Below are the code and all the weights of a small trained network. Each question names an input and a class and asks about switching units off, where a switched-off unit gives its printed mean instead of its output.

import numpy as np


def w(rows, s, z=0):
    codes = np.array(rows[::2]) - 128.0
    scale = np.full(codes.shape[1], s)
    scale[-1] = z or s
    return codes * scale


def f(y):
    return np.maximum(y, 0)


def log_softmax(a):
    a = a - a.max(-1, keepdims=True)
    return a - np.log(np.exp(a).sum(-1, keepdims=True))


def net(x, mask):
    res = np.array(x, float).reshape(1, 5) / 4 @ E
    y = f(res @ A[0][:, :-1].T + A[0][:, -1])
    res = res + np.where(mask, y, B[0][:, -1]) @ B[0][:, :-1]
    return log_softmax(res[-1] @ U[:, :-1].T + U[:, -1])


A, B = {}, {}
E = w([
[115,136,165,113,131,98,115,165,95],'x0',
[27,143,160,151,133,145,25,43,242],'x1',
[145,160,129,47,112,64,88,197,192],'x2',
[149,34,121,195,131,81,98,145,195],'x3',
[71,162,2,130,176,29,111,123,114],'x4',
],0.0096)
A[0] = w([
[53,108,38,79,192,45,141,113,96,102],'N1',
[238,137,108,173,179,104,167,160,115,65],'N2',
[93,135,152,144,146,182,30,95,206,103],'N3',
[53,68,121,103,161,145,37,120,97,4],'N4',
[96,115,67,148,175,93,174,145,120,69],'N5',
[134,21,111,202,77,100,107,176,159,58],'N6',
[182,84,158,113,71,157,131,153,118,115],'N7',
[177,103,70,132,97,122,231,188,110,38],'N8',
[115,93,125,212,171,139,206,2,63,158],'N9',
[163,96,122,201,165,97,104,159,167,109],'N10',
[146,245,75,147,147,223,98,172,134,135],'N11',
],0.0078,0.0029)
B[0] = w([
[172,81,184,66,159,205,133,121,217,243],'N1',
[110,155,54,193,137,52,87,123,101,215],'N2',
[148,176,136,203,168,109,121,80,63,243],'N3',
[147,157,133,182,161,98,174,106,101,170],'N4',
[231,18,155,145,125,134,135,79,183,188],'N5',
[82,116,39,77,60,187,184,190,131,207],'N6',
[215,64,170,170,156,101,148,122,145,204],'N7',
[120,220,59,158,162,57,85,98,103,239],'N8',
[118,85,217,93,69,120,67,172,71,254],'N9',
[65,142,45,63,2,228,134,113,27,189],'N10',
[89,135,103,65,81,139,141,189,124,179],'N11',
],0.0082,0.0086)
U = w([
[81,195,89,201,172,85,95,72,109,95],'0',
[80,106,154,89,103,134,80,141,132,238],'1',
[2,170,87,55,72,198,204,144,112,99],'2',
[187,64,180,142,184,169,167,86,213,3],'3',
],0.0081,0.0028)

Each question gives the input, the list of numbers given to net, and the class t.
The units are the neurons (one row each of A and B). Each row of codes is followed by its name. A weight is (code - 128) times the scale printed after its matrix; where a second scale follows, it is the last column's (A, B and U).
mask holds one flag per neuron, in row order. A switched-off neuron (its flag False) gives its mean, the last column of its row in B, instead of its output. The means were averaged over made-up inputs and are rounded, as every weight is.
A unit's drop is (log p(t) with every unit on - log p(t) with that unit switched off) / (log p(t) with every unit on - log p(t) with every unit switched off).
The circuit of an input: a set's keep is (log p(t) with only the set's units on - log p(t) with every unit switched off) / (log p(t) with every unit on - log p(t) with every unit switched off). Starting from all 11 units, units are removed one at a time, each time the one whose removal leaves the highest keep (on an exact tie, the one counted first), for as long as the keep stays at least 0.8.
circuit, biggest first: the units of the circuit, biggest drop first
unit that matters most: the unit with the biggest drop
k most important neurons: the k neurons with the biggest drops, biggest first
drop of u: that unit's drop, to one decimal
input [6,5,-3,2,-2], class 0: unit that matters most -> N3
input [-5,4,3,7,-6], class 2: circuit, biggest first -> N6, N10
input [-5,-7,3,8,4], class 2: 4 most important neurons -> N6, N10, N3, N1
input [-3,-4,0,2,-2], class 0: 3 most important neurons -> N1, N8, N2
input [-3,6,0,-2,-2], class 0: 2 most important neurons -> N3, N1
input [4,0,2,-2,3], class 3: circuit, biggest first -> N10, N1, N8
input [3,4,-8,-3,1], class 1: 2 most important neurons -> N9, N8
input [-7,-6,0,0,-6], class 0: circuit, biggest first -> N8, N2
input [-3,-8,8,-8,6], class 0: 2 most important neurons -> N8, N2
input [-8,-4,-6,0,1], class 1: 4 most important neurons -> N9, N3, N4, N5
input [-6,-8,7,2,4], class 0: 2 most important neurons -> N8, N2
input [-2,-4,-6,7,0], class 2: 2 most important neurons -> N6, N10
input [-5,3,0,-5,6], class 3: circuit, biggest first -> N1, N10
input [-3,-6,3,7,-1], class 2: circuit, biggest first -> N6
input [0,-2,2,2,3], class 3: circuit, biggest first -> N1, N5
input [-6,-2,4,2,7], class 3: 2 most important neurons -> N1, N5
input [3,-4,-5,4,7], class 3: 3 most important neurons -> N5, N1, N11
input [5,-2,-6,-5,3], class 1: 3 most important neurons -> N9, N6, N10
input [-5,7,1,5,-7], class 0: 2 most important neurons -> N3, N1
input [4,8,2,1,-5], class 0: circuit, biggest first -> N3
input [-7,5,-6,4,1], class 1: 4 most important neurons -> N9, N8, N2, N6
input [-8,1,0,4,2], class 2: circuit, biggest first -> N10, N6
input [0,-1,-2,3,0], class 2: drop of N6 -> 0.1
input [7,-5,-2,-4,7], class 3: drop of N1 -> 0.8
input [-2,-2,-3,-1,7], class 3: drop of N9 -> 0.0
